arr =
[[-164.82   13.47 -163.94  -36.58   60.84 -167.47   48.77 -144.76 -262.58
  -125.14]
 [ -53.00  -74.80   -9.43  -73.78   40.09   20.30 -147.44   77.53 -221.62
  -236.85]
 [-117.51   -3.44  -64.39 -105.60   62.53    7.32  -56.93 -128.24 -302.50
    20.14]
 [ -77.12 -135.06   50.41  -18.42 -156.19 -198.07 -179.01 -193.98   33.72
    79.53]
 [ -82.52 -186.67 -174.16  -54.75 -102.96   -2.76   17.90   58.80 -132.45
  -290.59]
 [ -54.79 -181.05 -277.17 -235.27 -107.97  -38.66 -195.22  -75.47   14.35
  -155.35]
 [  53.75  -10.29 -145.66 -186.57   49.02    0.11  -55.47   -4.70 -256.47
  -134.54]
 [-138.13  -20.48  162.92  -16.04  -42.51  -69.75   10.72  -98.58 -217.02
   -73.58]
 [-209.12  -19.06 -107.15 -131.54   53.80  -98.83   29.94 -199.12 -281.90
  -100.72]
 [-214.30  -30.83  162.90 -109.49  -59.11  -18.52  -80.53 -166.40 -163.15
   -10.48]]
arr[0, 0]: -164.82
arr[:, 5]: [-167.47, 20.30, 7.32, -198.07, -2.76, -38.66, 0.11, -69.75, -98.83, -18.52]
arr[0, 3]: -36.58
arr[9, 4]: -59.11
arr[6, 0]: 53.75
arr[4, 0]: -82.52
arr[1, 9]: -236.85
arr[9, 0]: -214.30
arr[3, 6]: -179.01
arr[8, 0]: -209.12
arr[7, 8]: -217.02
arr[7, 4]: -42.51
arr[6]: [53.75, -10.29, -145.66, -186.57, 49.02, 0.11, -55.47, -4.70, -256.47, -134.54]
arr[0]: [-164.82, 13.47, -163.94, -36.58, 60.84, -167.47, 48.77, -144.76, -262.58, -125.14]
arr[5, 5]: -38.66
arr[5, 6]: -195.22
arr[4]: [-82.52, -186.67, -174.16, -54.75, -102.96, -2.76, 17.90, 58.80, -132.45, -290.59]
arr[2, 6]: -56.93
arr[7]: [-138.13, -20.48, 162.92, -16.04, -42.51, -69.75, 10.72, -98.58, -217.02, -73.58]
arr[3, 7]: -193.98
arr[3, 2]: 50.41
arr[6, 5]: 0.11
arr[7, 7]: -98.58
arr[3]: [-77.12, -135.06, 50.41, -18.42, -156.19, -198.07, -179.01, -193.98, 33.72, 79.53]
arr[8, 2]: -107.15
arr[2, 2]: -64.39
arr[:, 3]: [-36.58, -73.78, -105.60, -18.42, -54.75, -235.27, -186.57, -16.04, -131.54, -109.49]
arr[:, 2]: [-163.94, -9.43, -64.39, 50.41, -174.16, -277.17, -145.66, 162.92, -107.15, 162.90]
arr[:, 1]: [13.47, -74.80, -3.44, -135.06, -186.67, -181.05, -10.29, -20.48, -19.06, -30.83]
arr[2, 9]: 20.14
arr[8, 7]: -199.12
arr[1]: [-53.00, -74.80, -9.43, -73.78, 40.09, 20.30, -147.44, 77.53, -221.62, -236.85]
arr[:, 0]: [-164.82, -53.00, -117.51, -77.12, -82.52, -54.79, 53.75, -138.13, -209.12, -214.30]
